Each row is followed by its class. Each block has new classes.
[-2,12,-6,2,-2,1,4,4,-13,-4,5,3,4,0,5,18,1,-7,0,-4,-8,4,8,-10,4,-13]	W
[7,2,1,-10,-1,1,2,6,2,2,0,-2,7,-6,7,11,2,4,5,3,5,-15,-5,3,0,-1]	P
[-5,22,-1,0,-3,-3,4,1,-9,2,0,-1,7,-4,1,6,7,-11,4,-7,-9,-8,4,-8,-4,0]	W
[-5,30,-3,11,1,-4,-3,0,-17,-13,3,7,8,14,7,20,0,-1,1,-1,0,-6,-1,8,-8,-5]	K
[2,30,-13,-3,2,4,3,-6,-3,-1,7,-1,3,-4,-7,12,2,-15,-1,-14,7,-7,5,-16,-5,1]	D
[-5,8,-6,-11,2,-12,3,-3,-19,-6,3,3,-1,-4,5,19,-3,-13,-1,4,2,4,-2,-5,-3,5]	R
[-15,5,1,9,-3,0,2,2,-5,-17,9,7,10,2,2,21,5,-4,-2,5,7,10,-4,1,0,-5]	K
[-4,27,-10,-3,5,-1,1,5,-7,5,1,-6,4,-4,3,11,-1,-15,-1,-4,-7,-5,-2,-10,-4,9]	W
[9,-12,29,-1,0,-19,-10,3,-16,14,-5,0,-6,-8,6,1,-1,6,-1,0,-2,1,-3,9,2,9]	R
[7,31,2,-1,5,0,-2,3,-16,4,-3,-7,6,9,3,18,6,-17,-3,-5,-6,-16,2,-10,-13,9]	W
[6,15,-5,2,1,-2,-1,4,-8,2,7,-2,25,-2,4,5,-3,-7,0,-7,-8,-14,3,-1,6,0]	W
[5,21,6,1,3,7,2,-2,-24,-8,-2,5,-6,8,1,19,-2,-8,-15,-1,-4,2,27,0,-8,6]	K
[7,24,4,3,3,1,-7,-3,-26,-8,-8,-3,-8,8,3,15,1,-5,-3,-1,-4,-1,-2,-2,-9,5]	K
[-16,44,7,-5,-1,2,14,-4,3,-2,5,-1,9,-2,3,12,-5,-14,6,-1,-7,-7,15,-15,-6,-2]	D
[-7,36,-6,-3,6,9,8,-9,-18,-9,6,7,1,0,7,13,3,-20,3,1,-4,9,8,-18,-8,-1]	D
[3,21,7,-7,2,-2,8,-8,-7,12,0,2,0,3,-2,4,0,-5,-1,-4,-1,-1,3,-6,-1,0]	D

Each row is followed by its class.
[4,3,-1,-7,6,7,5,-2,3,-2,4,-2,1,-3,-1,-6,3,-11,0,4,-5,-3,4,9,-9,-7]	F
[0,-9,0,5,11,-5,0,7,4,3,-6,4,-8,-3,-8,0,-2,0,-6,3,-5,2,5,4,-6,0]	C
[1,7,-1,-12,8,-3,-5,1,-10,-8,0,11,2,8,-2,-5,8,-4,6,1,2,2,-3,-5,-6,0]	T
[4,-4,0,-2,-3,4,6,3,-1,1,4,-3,3,6,-2,3,-5,1,2,-3,-3,4,-6,0,2,-3]	V
[-1,4,-1,2,-5,1,6,4,-15,-3,9,0,4,8,5,-6,13,3,11,3,-5,-5,2,-4,-2,6]	T
[6,-4,5,-7,6,12,-6,-3,1,1,13,-6,-2,7,0,-1,-3,-13,1,-6,-2,2,0,2,-3,-6]	F
[4,-3,-1,1,6,4,-4,3,12,0,1,-4,-5,-1,-2,0,-1,-8,-5,0,-1,-2,4,9,-5,-6]	F
[-3,1,-8,-14,-4,-1,8,2,-20,-5,5,8,0,12,-3,0,0,8,11,6,9,4,-7,-20,2,8]	J
[5,-8,-9,6,6,-3,6,6,0,2,12,-9,4,1,-3,-7,-5,-10,7,2,-8,1,-2,3,-5,-7]	N
[0,7,-3,-4,4,4,-6,0,7,-4,10,1,1,1,5,-6,15,-11,3,2,4,-5,2,-1,-6,-9]	F
[-2,-6,1,-3,6,-5,-4,2,-9,0,13,-1,2,8,-5,2,-6,2,6,-3,-2,10,-6,-7,0,-3]	J
[0,-1,-2,-10,4,-4,1,-1,-12,-1,-3,8,1,7,-6,4,-8,5,6,-1,2,10,-6,-7,-4,2]	J
[2,6,-2,-21,-1,3,6,2,-13,-5,10,14,4,11,-2,0,1,-8,19,9,14,-2,-10,-18,2,2]	T
[-8,10,-3,3,-1,-6,-11,-2,-2,-2,-3,5,2,-2,6,4,3,13,-3,-5,5,4,-6,-5,1,1]	J
[-3,2,-6,7,0,-13,12,2,-14,2,-4,3,8,-5,-1,-1,0,8,4,1,-10,6,-8,-1,3,0]	J
[8,-1,-1,-6,8,6,16,-2,6,1,8,-3,-3,1,-7,-2,-6,-15,-2,1,-8,0,4,7,-9,-17]	N
[-4,3,-2,-6,6,-4,-4,1,-7,-4,-1,6,4,5,-1,-2,7,3,0,3,-8,-6,2,1,-4,-1]	T
[1,3,-2,1,5,0,-12,-3,8,-1,7,-4,-2,3,1,-2,6,-6,0,-2,2,-5,6,3,-3,-5]	F
[-1,7,-2,0,-8,-1,4,-3,-9,7,-2,2,6,0,-1,-3,5,10,5,-2,0,0,0,1,0,3]	J
[2,-8,-2,-4,1,6,7,1,-4,5,7,-8,2,6,-5,1,-7,-3,2,-1,-6,7,-1,6,-4,-2]	V
[3,0,-2,-7,6,5,16,-3,-1,-2,7,0,4,2,-4,-5,-8,-10,-1,1,-4,3,-5,6,-10,-12]	N
[2,-1,2,-4,5,-1,6,0,3,-2,9,-2,0,7,-4,-3,-3,-13,9,6,9,-2,-2,-7,-1,-3]	F
[-1,-1,1,0,6,-4,-19,9,6,0,2,3,-3,2,0,-1,1,-6,4,6,7,-3,1,1,-3,1]	F
[-4,6,-4,-1,-5,-1,-5,0,7,-4,5,-3,-2,7,4,1,7,6,-2,-1,10,0,-2,-10,3,3]	J
[2,13,-2,-12,8,10,-6,0,9,-4,4,5,-6,2,2,-2,2,-12,2,3,8,-6,4,-1,-9,-6]	F
[1,-6,2,-4,-6,13,7,-2,-2,1,12,-9,1,7,1,2,-5,3,0,-6,1,0,1,-1,2,-1]	V
[2,-1,3,-7,8,6,-5,-1,7,-2,3,0,-4,5,0,1,0,-3,-1,0,0,3,6,4,-6,-3]	C

Each row is followed by its class. Each block has new classes.
[18,-18,11,7,4,0,0,-4,-10,8,7,-6,-2,-11,-23,-2,3,2,-1,-11,-5,-1,14,0,5,5]	baneb
[10,-15,2,-1,0,-1,4,-9,-7,0,5,-3,0,0,-15,1,-1,3,2,-2,-6,1,-3,-3,3,-5]	baneb
[14,-13,6,0,2,2,1,-13,-5,4,7,-5,2,2,-6,0,1,6,2,-1,7,-9,9,-2,8,3]	baneb
[12,-5,2,4,-1,-2,3,-7,-2,-1,11,1,-1,2,-5,2,-3,5,0,0,-4,-3,16,-1,7,6]	baneb
[31,-22,21,-3,12,5,1,-10,-11,-13,10,-4,-4,-27,-43,-4,6,12,2,-21,-24,-1,8,-7,9,35]	baneb
[42,-15,15,-8,1,8,-6,-34,-8,-20,36,1,7,-7,-14,0,4,25,3,-20,1,-9,34,-5,25,37]	baneb
[30,-14,9,-6,3,3,-1,-17,-2,-11,23,5,5,-7,-13,-1,2,9,3,-15,3,-8,48,-4,14,28]	baneb
[50,-16,18,2,2,8,8,-25,-18,-6,16,0,21,-8,-21,-4,0,17,2,-20,1,-3,16,-8,14,20]	baneb
[36,3,20,0,2,-1,-7,4,-17,4,-11,-11,-3,-33,-45,3,7,-3,1,-20,-2,2,14,-3,-3,23]	baneb
